Each row is followed by its class.
[  73 -274  136 -175 -145 -115 -121 -148 -201  -82   45 -132  310 -217
   19   75   20 -162 -195  -47  -27  205  181   -3   47 -168 -155   99
   83   94  -78  210   91    1  -48 -105  125 -185   83]  baru
[  76 -114   -1 -152  107  128   98 -136  -37  107  105   58  -23  181
   57   52  -17  166  -59   -7  -35   76   13 -169  -47 -116 -143  -12
    7    3  -25   42  -86   73  -84  -85 -193  -14   15]  dudit
[  87  272   46  239   49 -248   19   13  168  421 -196   81 -221  241
   78  244  292  160  -48  141  -59  -10 -100  116 -101   94  -27   22
 -148  456   81  299   46 -217 -269 -145   35  328  323]  Gugok
[  53 -106   28  337   -1    9    5 -161  -89  168  -47  109 -245  120
  -23  -24  246   80  134  -30  -58   23  -48   20   47  202  156 -144
   69  145 -144    2  285 -124 -101  -91 -133  118 -119]  Fonas
[   6   92 -142 -235 -138 -334  -59   40   20  -72  154   50  239 -169
 -175  -33  -88   -1 -121  173 -120 -130   -9 -210   39 -267  -16   70
 -100  -58 -129   40 -228  199   12   94  -84 -255  136]  rozu
[ 106  -61  -46 -100 -105 -399  -57   22  -21  -70  106 -169  239 -117
 -101  -54   24   61   -4  -99   40 -287  -11  -92   22  -17  122    3
   -6   35  -97  116 -133  142 -110  160 -182 -144  143]  nud
[  17  -74   15 -119  -64 -215    2  -11   59  153  185  -83  177  -52
  103    4 -112 -117 -142   -2 -152   34  -56  -60  248   -4  213  -25
   -1  -20   69  128 -259  197  -65   20  -79 -156  223]  Fonas
[ -70  -94   78  118  -57 -348  -41 -127 -103   -9   71  -41   15   13
 -159  -23  249  130   -1  117  -92  185 -203 -176  116  -19  135  -37
    1  226  -47   59   18  186   41   17 -209 -118  163]  nud
[  52 -165  -10 -275  100  -43  -36   15 -122    9   37  -25  224  -72
  -21   -9 -187   -6  -90  -78   20   39  175 -143  150 -301   73   -1
   -3   22   85  -42 -209  146  -96  158   42   -2  -46]  vopa
[ 127 -125   42  -65   -4  -62  -87   19  -53  -32  -51   42   49   81
  -19   17 -234   -6   -1    3  -24   44   20   73   14  -35  -17   59
   86  -22   26  -80  127 -136    5  -14  111  -36  -74]  dudit
[  33 -111  157  -29  -28  111  -33   57 -131  -18  -69   34  -13  -23
   18  103 -157  -97  -37  -48   11  248   76  125   71  -51   16   59
  -18   38   11  -10  -88    0    6   20  160   19  -58]  dudit
[ 156   79  -82    6   41  -86  157   31   11  200   21   99  120 -197
   26  -71  393   81  -56  104 -102  437 -120 -188 -140 -112 -200  -62
  -99 -107   97  217   79  145 -277  -17  -24   38  107]  pak
[ 201   10   28 -167   57 -238  -32  104  -55  -46   78 -148  292  121
 -126 -129  -30  230   68  -98  -23  156  -61 -206  178 -218   53  176
    3   21  112   81  -39  181  -77  411 -234   -4   85]  baru
[ -60   26   95  247   63   19  -60  -88  138  -74  -79  146 -305  159
 -260   31   47   -9   72  185  -19  -89 -138 -139  361   88  195  -76
  183   53 -275    4  -53   23   62  -83 -327 -210  -81]  pak
[ -98  -70  -29   38 -354 -378  -16   34 -101  -88  144 -281  170 -335
  -74 -118  179   28  -34 -169   38  -48  -59 -183  -76   -7  146  -67
  -13   88   31   68  -86   26  -61   69  -87 -225  146]  pak
[ -13   10   12  -87   38 -107  -81   61  -72  -56   57   -2   55 -125
  -56  -56  -68  -15   21   22   56   52  -21  -87  -45  -86 -117    1
  -25   63   65   15   45   14   77   56  105  -43    4]  dudit
[  84   21  -55 -156  219  155   86  105  -95   16   52 -135   98  181
  -45  -95  -58  183    4  -35  -30  448  -94 -326  275  -57  -89  -47
    0 -238  297  -86 -154  239  -85  216 -104  106   -8]  pak
[   6 -237   97   82   47   -4  -43 -182  142   36  -72   21   23  171
  -71  -53  -24  185   33   10  -41   22 -216   31  198  -17  155 -138
  121  271    6  187  -84  -59  -25   46  -38  -35  240]  vopa
[ -35  -98   88   42   79   37  -54    4 -169  -58  -57   13  -41  -63
  -32   33  -27   -8   36   10  -39  211    9    2    2    0 -104  -52
  -10   68   28  -64   17   36   -1  -41  110   33  -56]  dudit
[  64 -164  -41  -30  154  327 -183  -49  -20 -128 -202  -20  243 -179
 -129  -62  -32  -44   11 -187  -78  118   13  -42  386 -172  -54 -351
  204 -211    5  -25  140   91 -137   41   35   10   53]  let
[ -71   58   33  -13  -62 -127  -34   20 -115   48  -33   79 -103  -54
   -4  127 -109  -78  -22  111    1   55  120   66 -185  -33 -164  135
 -100   85  -33    3   -5  -48   71  -52  131  -58  -61]  rozu
[   7  187  -31  113  268   16   14   32  178   58 -160  195 -349  348
 -206 -139 -435  200  185  153    6  -27  -62  -97  102 -124  -94  114
   40  -25   94  -62   48  -80  242   67 -253  -46 -212]  pak
[ 154   -1  -37 -357  -61 -117   76  -18   88 -129  179  -52  321  -96
   37  -58  -43  -91 -189  108  -30   37    5 -107  120 -213  -46  170
   -5 -269    8   14 -202  199  121  -71  -65 -250  116]  vopa
[  52  -34   64  -78   28   30  -73   26    1   49  -44   86   99  -79
   -4  -19  -66    1    6   27   37   18   44   73   -4 -123   -3   53
   -5   80   32   52   61  -34    0   51  112   53   20]  lifor
[ 166 -368    6  -13  145  341  122  -68  -34  -93  -83  154   86 -112
  153 -209  265 -203   38 -140   81   77   91  -68  483  -35  114 -157
  226 -299   69 -112   77  155 -197 -256  -18 -269  -59]  vopa
[  31 -125   58  -25   77   63  -95   61   -2   23  -43  -84  200   94
   36  -64 -135  151   28   -5  -70  125  -31   26   52   20  144   29
   73    8   55  -22  163  -13  -50  -50 -100  -40   27]  nazol
[  94 -133   24 -224 -139 -330  -56  -88 -129 -158  107 -112  257 -264
  -87  -39 -117 -143 -164  -29   11  -23  101  -76  -64 -261   -7   60
    5   46  -58  107 -140   16   -2  125   64 -289  102]  vopa
[ -22   27   44  -18   75   86    8    4  -51   43  -19   73  -44    4
   56   80    0   -2  -43  138  -66  110    9    7  -44   35  -34  -14
  -72   14   43  -74  -36   24   12 -114   65   17   52]  Fonas
[  20 -216  -45 -136  269 -204  -62  -30 -238 -169  143 -171  212 -112
 -121  -93  113   85   66  -80 -127  151 -107 -213  132  -45 -203 -190
  103  107   57  142  -23  256 -150  124 -181  -76  145]  nud
[  72  154  -10   33  -46  -12  -28  133   60    6 -177   54   54 -295
   67   27  139  -81    9  105   37  155    3  130 -413   11 -322   19
 -185   12 -169  180   72 -105 -141 -248  238  197  -53]  pak
[-123   91  -23  132  -25  -87  -47   27  -36  -26  -93   12 -110  -10
  -88   91  -45   32   37    3  -63  111 -118   39  -93   75 -140   31
  -30   86   -2    3   76  -35   55   -6  120  179  -46]  Gugok
[ -57  -72   81   33   86  330  -31   43  -28   14 -121   90  -95   40
    1   75 -113  -52   -4  -52  -31  226    8   93  128    6  -70  -34
   40  -54   75  -77   76  -11   42  -99  146  180 -117]  let
[ -85  -85  -68 -277   74  211  -89  -37   56 -218 -142  127   22 -181
   69  -40 -340 -306 -105   18   18 -174   86  132  -29 -154 -458 -157
   10  -78 -106  -24 -224   83  254 -370  191 -324   74]  baru
[ -14  -50   88   70  -55   20  -13   66  -62    1  -21   39  -45  -42
  -21    5 -184    2   10  -32   -8  145   14   53   49  -17   51   -1
    4   78   43    7  -31  -23  -11   89   80   11  -57]  vopa
[  53  337   -3  -42 -204 -294   24   62  260  317   10  123  -30  -16
    4    9   98   -3 -104  117   16 -410  154  106  -83 -101  182  241
  -96  191  -91  239   17 -179  -36  149 -151   -6   99]  ridez
[ 258 -183   80 -202  -88 -349   68  -91  -21   43   47  -62  271 -349
  -74  -81   15   72 -152 -280   -6  136 -132 -121    1 -199 -116  -67
  104   90  111  395   56   14 -365  -68    6   44  202]  ridez
[  32   69  -59  -24 -146  -47   36  -93   82   49   34  -49  -18   12
 -112 -154   16  134 -127   32   17   79  -97 -208 -138 -173 -197   92
    6  176  102  118   38 -188  125  -26  -31  -27   66]  ridez
[ -15  -96   61  -23   50   27  -76  -17 -132  -55  -46    2   53  -90
  -35   56  -38  -25  -31   22  -12   94   40    1   64  -45   57  -60
   11   60    3  -29  -11   31  -16  -17   41  -41   51]  vopa
[-175  186 -175  140  147  131 -100   69  231  -53  -71 -151  -30   19
  125  -23 -154   -1  158  126   36 -134 -136  137 -268  394 -338 -233
   23 -159 -265   98  143  -29  328 -282  -98 -310  -13]  pak
[ 219   32   90    1 -195 -392   70  -77   -4  -42   45  -41   49  138
 -157   90  337  104  -59  118  -52   45  -38  -65  -26  -70   44  345
   93   52 -125   33  248 -218 -126   16 -179  -67    6]  nud
[ -12  -97   24  149 -129  126 -108   65  377  163 -219   -9  -41  341
  165  101 -103  -92   82  131  -64 -108  -32  174  -50  109   53  419
  -46  -36 -139 -105   89 -338   42 -145  -15  112  -19]  Zale
[ -58   -6   24  -67  155  126    7   77  -86   17  -94   70  -35   18
    1  111 -128   77   22   13   18  195   42   11  106  -31 -129  -42
   23   50  158  -43   51   20  -34  -51  108  125  -18]  rozu
[  87 -220   92 -182  -53  191  -41  122   93  -75    2 -203  214   22
   39   65   96  -87  -42 -113   68  209   27 -209  301   12   70  111
   14 -258  -29   73  -44  215   10  -51 -223 -134   79]  Fonas
[  16  -84   46   64  -23   -5    8   51  -56   21   -8   77  -37  118
  -33  -57 -114  120   80  -36   -8   19  -15   36   98  -43  114   81
   37   83   47  -47  -10  -11  -29  101  -73  -21  -56]  ridez
[  16 -121  102  -94 -161 -341   56  -86   -7   74  172  -98  227 -115
  122   79   93   59  -56   22  -62   45  -83   95  -80  -66    7  191
  -49  323  -35  248  -37  -83  -98  -68  -31  -73  338]  Zale
[ 105   18 -177 -253   45 -250   47  -88  105   30  109   21  178 -101
  -67 -206   41  -48  -81   25  -34  -49  -62 -217    1 -231 -262   41
   74 -107  131  124   -6   87 -100  -27  -16  -64   72]  let
[  31   -5   39  -22   28   25  -19   22 -111  115  -52  128   29  -52
   -7   59  -96   -8  -36   38  -76  182   29   79  -32  -68  -14   12
  -48  107   90  -20   23   16  -63   33  189   84   19]  nazol
[  46    6 -177 -156   61  133  147   -5 -140   26   16  237  164 -344
  -80   41  144    7  -51   60 -103  163   92  -44 -138 -167 -288    4
  -29 -146  -67  -59  106  130 -174  -34  132  164 -148]  pak
[ -43    5   51   -5  -23  -31  -37   25  -99   52  -26    4  -66  -25
   30   58 -115  -32  -38   68  -22   97   63    7 -103    9  -40   81
  -40   78   79  -51   23 -106   -7  -36  111   64  -41]  lifor
[ -51  -35   92   93   71  133   31  -33 -102    5  -89  126 -165   52
   10   48 -160   33   36   16    7  204    9  101  -46   22  -10  -51
   23   64   86  -28   11   13   13  -50  120   41  -91]  dudit
[ 63 -51  97 -34 -67  20 -39  88 -45 -60  12  52  95 -97 -38  15 -81   5
  28 -37  53  68  33  72  54 -87  44  55   7  22  -5  13  21  26   4  80
  90 -14 -26]  dudit
[  50  -23   14  -34  111   34  -80   82 -122   26  -23    2   38   55
   -2   62  -81   45   99   18  -45   94   68    6    2    6 -128   33
  -20    9   10 -146  125  -34  -14   19   93  119 -120]  Fonas
[  27  -55   93  116   -7   74  -75   68  -90   49  -53   86  -71  123
  -50   18 -175  121   91  -11   39  106   10   32   15  -25   48   22
   26   95   21  -74   85  -79  -51  119   30   57 -102]  let
[  -2  -65   89  175  -39   96  -52   -5 -137  -24  -57   38 -142  -20
   72   31  -87  -15   78  -49   -6   60  -19  145 -102  190   12  -88
   19   46  -24  -88  107 -119   39 -122  100   10  -71]  Fonas
[ 161   -8   82 -151 -261   51  116   63  115   27  209  -76  101 -216
  147   12   49 -344 -185 -168   89  -93   87  175  246    5   65   55
   -9 -196  -42  155 -131  -41    2 -133   68  -30   82]  baru
[ 164  -10   63 -126  -74 -226  -78  118   63  257   15 -220  240  -32
   -7  -65  122   64  -98 -144 -110   79   12 -193  257    1  313  108
   19   61   43  227   80  -33 -195   80 -257   50  101]  ridez
[  16  -19   54   20   84  203  -19   61  -69   35  -27   39  -30  -17
   52   70 -196  -11   51   29   41  160   44   10  -86   49  -62  -60
  -65  -65   26  -75   -6   77   19  -77  111    3  -62]  Gugok
[ -52  -59   78   51  120 -367  148  -90 -201   68  143 -133 -143  167
   29  158  191   56   88   16 -191  342 -140  -76  281  219  183 -154
   22   99   49  115  -76  263 -131 -125 -304  -76  153]  baru
[  71  -66   98  -44   55   29  -61   -8  -89   62  -96  175  -17   41
   12   72  -98   31  -18   46  -60   55   69  112   88  -59   15   20
   86    5   36 -152  157 -124  -24  -88  110   69 -121]  nazol
[ -44 -125   52  -18   64   80  -33   -4 -183  -19  -50  103    6  -46
  -12   46 -167   19   27   28   -2  137   38  100    1  -23  -13  -39
    8   76   82  -95  -10   43   55   30  164    0  -30]  nud
[ -65  119   46   72  -16  -36  -70   47  -99  -53  -88  127 -149 -119
 -120   42 -128 -111   15   65   40    2  114   85  -22  -83 -116  -15
  -27   84  -35  -45   75  -38   75   -9  127    3 -124]  baru
[ 214  -60  100  127    4  241   14  154  202   -4  -16 -242  222   -5
  174 -112  209  146  111 -182 -107  155 -171  -58   40  274   22  -13
  -54 -262    1   88  113   30 -231   15 -121  286   60]  baru
[ -61  -91   -1  -27    4  253  -21    3  -18  -65 -111   29   12  -72
   14   25 -134  -67   -9  -22   -8   69   62   48  -27   13  -22  -30
  -31  -98  -23  -82  -12   42   43 -122   99   44  -59]  let
[  29   94  121   48 -162 -401   52   37  -20  -18   10   89  -95 -158
 -151  211  506    3 -120  162   41   83  -37 -100  226  -59  -11  126
   16  372  -46  361  -57  -17 -131  -12  -84  -12  221]  lifor
[  99  -69   76 -188  168 -118  -66  128  184  -13   19  -70  232  185
  109  106 -255   79   83  -41   79 -298  -30  153  270  -25  -50  153
  -27  275  -89  331 -315  211   -7   75 -196 -180  404]  lifor
[-124   53 -106  -15   63  -30  -74  -76   37  -78    2  -61  -71   62
 -202  100  251 -213  -24  209  -58 -169  -68 -155   55   75  -33  112
 -161 -126 -141 -156  -66  149   82    8  -78   36  158]  ridez
[-141   -7   41  269   21  899 -101  250  255  -79 -426  119  -44   31
  167  128  -76 -157    8   29   -7   -4   84  273  290  358  111 -110
 -144 -386 -227 -189  -37  156  153 -130   82  112  -34]  baru
[ 49  65  88 -46 107  65  39  34 -89  21 -25  62 -51  44  -1 107 -15   2
  16  48 -10 151  75  34  88 -28 -87  99 -33  29 105 -56  24  60  35  23
  70  85  -8]  dudit
[ 195  117   13   60  -33  -55  122  -16  273  123   64  221 -167  257
    4  -10 -145   22   79  217   15 -211   12   70 -126  -65  -95  326
  -56  -85 -187  -53  141 -172  101 -117 -107  -69 -166]  lifor
[ 138  -97   -2 -205 -179 -375   66 -117   12  -48  272 -216  152 -193
  -80  -76  173  -76  -91  -51   74 -112   26 -322  -96 -280  -85  228
  -39  122   82  233 -222  -24 -115  -47 -113 -136  202]  Gugok
[  27  -36  105   12  -44  166  -86   88  -98  -62 -122  189  -52  -74
  -54  103 -117  -66   17   18   47  134   35  103  167  -56 -111   61
   18   26   33  -49   55  -41   77   -5  246   40  -39]  lifor
[  37  -80  154  -53   75  317  -97   74  -74   31 -131   77  -10   41
   32  124 -244 -122  -36    8  -25  202  103  137  210  -17   15   -3
   -4  -86   34 -109  -30   26   46  -93  158   49  -41]  pak
[ -11  -15   34  -15   49  -83  -42   -1 -131   26    9   35  -26   -4
  -35   78 -158    4   72   58   -4   33   73   50  -17    7   -9   51
   -6   67   -6  -58   37   -7   20    5   38   17  -66]  let
[  87   -6  121  -80 -275 -232  -30   62   41  -22  131  -99   85  -15
  -14  228  184 -114 -150    4   15   -5   29 -136  192  -47   78  230
   79  -19  -45  142  -64    9  -58  -17 -133 -245  139]  ridez
[ -76  144   -4  234   26   -6 -195  -87  104  127 -209   76 -195   70
  -42  184   42 -151  -13  239    5 -192  111   63  -46    8   27  -44
 -107  -74 -285 -103   44 -100  -39 -279  -24   77  -87]  Zale
[ -91  179   63   23  101  357   35   86  109  111  -82 -309  211  -94
   38 -177  402   98 -107 -154  -66  527 -114 -268  214   -4  194 -102
  -20  -96  328  206    0  309  -41   -5 -135  107  186]  pak
[  46  -85   36  -90  -38 -154  -86   18 -103   -8   -3    8   46  -67
  -27   30 -252  -91   -1  -21  -38   44   58  115  -37  -43  -70   23
   23   13    3    9   51  -56  -17    8  116  -14  -41]  vopa
[ -25  158   19  179 -106  -11    9   80  -78  133  -46   45 -335  -82
  125  154 -316 -103   94   11  -51  -77   69  174 -284  416 -141  -90
 -131   12 -174   36  -58  -35   13 -234  -50  -23  -69]  rozu
[  18  -39   95 -115  -71 -196   -2   -6  -83  -45   78   10  -16  -39
  -85   -6 -221  -18   -4  -84   52   10   23   35    0 -173   36   72
   41  121   47  -14  -11  -56   89   75   54  -15  -83]  pak
[ 122 -255  144 -175  -91  335  -53  132  140   85  -13 -137  388 -196
  175  -30   17 -120 -150 -161  -42  114   36   46  284   67  272  102
  -48 -199   17  153  -97  123 -111  -48  -16   73  197]  vopa
[  14 -116  -49 -143   42 -275   -8  -15 -139  -33  233 -105  127  147
  -19  -68 -370   89   75  -12 -109   95 -109 -133  193   22   24   76
   84  -45  119  -31 -135  168   44  145 -129 -186   45]  let
[-15 -30  21  40 -24  18 -16  47 -87   3 -33  64  27 -16  23  92 -71   9
  22 116 -63  95  -7  82 -39  80  10 104 -65  65  24 -51 -23  -2 -24 -19
 123  -6  89]  rozu
[ -66  116  -59   -6   92  556 -152  272  176 -201 -356   82  133 -123
 -241 -360 -268  118  131  -72  136  183   29 -105  575  -97   73 -123
   97 -388  164 -117  162  110  291  251   63   53 -242]  Fonas
